Here is a tiny trained network, its code and every weight. The questions are about switching its units off for an input and a class, where a switched-off unit gives its printed mean instead of its output.

import numpy as np


def w(rows, s, z=0):
    codes = np.array(rows[::2]) - 128.0
    scale = np.full(codes.shape[1], s)
    scale[-1] = z or s
    return codes * scale


def f(y):
    return np.maximum(y, 0)


def log_softmax(a):
    a = a - a.max(-1, keepdims=True)
    return a - np.log(np.exp(a).sum(-1, keepdims=True))


def net(x, mask):
    res = np.array(x, float).reshape(1, 8) / 4 @ E
    y = f(res @ A[0][:, :-1].T + A[0][:, -1])
    res = res + np.where(mask, y, B[0][:, -1]) @ B[0][:, :-1]
    return log_softmax(res[-1] @ U[:, :-1].T + U[:, -1])


A, B = {}, {}
E = w([
[127,128,128,128,128],'x0',
[128,128,128,128,127],'x1',
[164,136,158,92,14],'x2',
[172,81,71,230,95],'x3',
[146,50,242,153,154],'x4',
[1,123,138,161,68],'x5',
[106,27,71,69,110],'x6',
[128,128,128,127,128],'x7',
],0.0096)
A[0] = w([
[136,104,112,216,113,53],'neuron 1',
[140,141,124,123,134,3],'neuron 2',
[71,149,149,152,73,84],'neuron 3',
[11,128,144,190,123,78],'neuron 4',
[244,146,115,91,183,52],'neuron 5',
[161,130,111,120,184,142],'neuron 6',
[121,197,159,155,150,80],'neuron 7',
[81,152,139,76,217,79],'neuron 8',
[167,95,173,141,143,109],'neuron 9',
[135,86,102,90,99,52],'neuron 10',
[134,92,182,149,111,82],'neuron 11',
[163,179,167,140,65,102],'neuron 12',
[122,202,166,195,146,60],'neuron 13',
[111,68,221,155,180,54],'neuron 14',
[139,150,164,68,85,79],'neuron 15',
[124,101,171,148,140,68],'neuron 16',
[61,140,134,159,107,79],'neuron 17',
[114,175,86,89,142,80],'neuron 18',
[109,139,109,156,192,21],'neuron 19',
[88,43,86,61,161,39],'neuron 20',
[186,151,118,126,138,106],'neuron 21',
[120,159,161,77,138,77],'neuron 22',
[155,106,176,123,76,12],'neuron 23',
[133,196,159,177,153,46],'neuron 24',
[171,107,97,218,103,47],'neuron 25',
[79,154,184,58,164,55],'neuron 26',
[141,106,100,190,144,54],'neuron 27',
[160,153,112,116,57,34],'neuron 28',
[68,128,100,171,250,14],'neuron 29',
[127,93,112,120,124,20],'neuron 30',
[119,215,19,126,118,40],'neuron 31',
],0.017,0.0035)
B[0] = w([
[188,165,130,190,94,190],'neuron 1',
[129,125,125,115,136,131],'neuron 2',
[173,147,126,53,152,197],'neuron 3',
[195,158,106,19,164,241],'neuron 4',
[199,161,99,24,175,224],'neuron 5',
[145,132,121,59,125,181],'neuron 6',
[142,52,94,166,140,186],'neuron 7',
[162,164,141,184,61,216],'neuron 8',
[86,155,138,119,174,196],'neuron 9',
[133,50,110,138,127,179],'neuron 10',
[73,144,142,134,162,190],'neuron 11',
[88,59,134,113,82,192],'neuron 12',
[128,34,77,159,152,202],'neuron 13',
[42,176,147,152,200,249],'neuron 14',
[113,141,154,127,45,195],'neuron 15',
[90,149,125,141,155,178],'neuron 16',
[173,149,114,73,157,191],'neuron 17',
[90,165,144,159,182,181],'neuron 18',
[84,106,159,102,64,176],'neuron 19',
[149,5,71,172,162,231],'neuron 20',
[160,127,118,73,139,169],'neuron 21',
[178,159,126,180,103,184],'neuron 22',
[63,129,153,98,93,180],'neuron 23',
[135,40,93,162,154,189],'neuron 24',
[191,179,131,210,79,198],'neuron 25',
[206,185,121,211,105,223],'neuron 26',
[159,159,136,183,88,177],'neuron 27',
[76,113,166,97,69,176],'neuron 28',
[44,95,187,49,17,236],'neuron 29',
[135,96,113,150,120,149],'neuron 30',
[29,188,165,175,215,220],'neuron 31',
],0.032,0.014)
U = w([
[184,163,131,40,116,128],'0',
[63,177,173,155,152,55],'1',
[186,178,159,186,28,102],'2',
[131,34,101,147,100,120],'3',
[91,118,193,82,2,252],'4',
],0.0094,0.0024)

Each question gives the input, the list of numbers given to net, and the class t.
The units are the neurons (one row each of A and B). Each row of codes is followed by its name. A weight is (code - 128) times the scale printed after its matrix; where a second scale follows, it is the last column's (A, B and U).
mask holds one flag per neuron, in row order. A switched-off neuron (its flag False) gives its mean, the last column of its row in B, instead of its output. The means were averaged over made-up inputs and are rounded, as every weight is.
A unit's drop is (log p(t) with every unit on - log p(t) with that unit switched off) / (log p(t) with every unit on - log p(t) with every unit switched off).
The circuit of an input: a set's keep is (log p(t) with only the set's units on - log p(t) with every unit switched off) / (log p(t) with every unit on - log p(t) with every unit switched off). Starting from the 12 units with the biggest drops (on a tie, the unit counted first), units are removed one at a time, each time the one whose removal leaves the highest keep (on an exact tie, the one counted first), for as long as the keep stays at least 0.8.
units of the circuit, in order: the units of the circuit, biggest drop first
unit that matters most: the unit with the biggest drop
k most important neurons: the k neurons with the biggest drops, biggest first
drop when u is switched off: that unit's drop, to one decimal
input [-5,-2,-6,-6,-8,0,7,-2], class 1: units of the circuit, in order => [neuron 31]
input [6,-6,6,4,6,6,-2,-2], class 0: 4 most important neurons => [neuron 4; neuron 3; neuron 31; neuron 29]
input [-2,1,-5,3,-6,-3,6,7], class 1: 4 most important neurons => [neuron 31; neuron 13; neuron 18; neuron 24]
input [5,-7,-2,-8,-6,-6,-2,-8], class 2: 3 most important neurons => [neuron 8; neuron 26; neuron 4]
input [-1,-7,1,6,6,5,-5,-6], class 1: 4 most important neurons => [neuron 14; neuron 11; neuron 26; neuron 5]
input [-8,-5,2,-4,-5,5,3,7], class 0: 2 most important neurons => [neuron 14; neuron 3]
input [3,-6,5,8,-1,7,8,7], class 2: 3 most important neurons => [neuron 25; neuron 1; neuron 5]
input [-1,0,1,-1,-8,-1,-7,5], class 1: 2 most important neurons => [neuron 31; neuron 20]
input [-6,0,-3,8,5,4,7,6], class 2: 3 most important neurons => [neuron 25; neuron 1; neuron 27]
input [5,-3,0,3,8,-6,-8,2], class 1: 4 most important neurons => [neuron 14; neuron 9; neuron 20; neuron 11]
input [6,2,-5,-8,4,8,-4,-6], class 0: 3 most important neurons => [neuron 4; neuron 17; neuron 3]
input [-1,-7,7,-4,-7,6,-7,-1], class 1: 2 most important neurons => [neuron 31; neuron 20]
input [3,-8,3,-2,-7,-6,8,-8], class 3: 3 most important neurons => [neuron 20; neuron 10; neuron 14]
input [8,4,1,-8,-7,0,-6,-6], class 2: unit that matters most => neuron 26
input [2,8,-3,6,0,-5,5,-4], class 2: 4 most important neurons => [neuron 25; neuron 4; neuron 27; neuron 1]
input [5,-8,0,4,-7,8,-1,-1], class 0: drop when neuron 3 is switched off => 0.2
input [-5,-7,-6,6,5,-3,-1,0], class 2: drop when neuron 11 is switched off => -0.1
input [5,0,5,7,3,-6,-8,6], class 3: drop when neuron 26 is switched off => 0.2
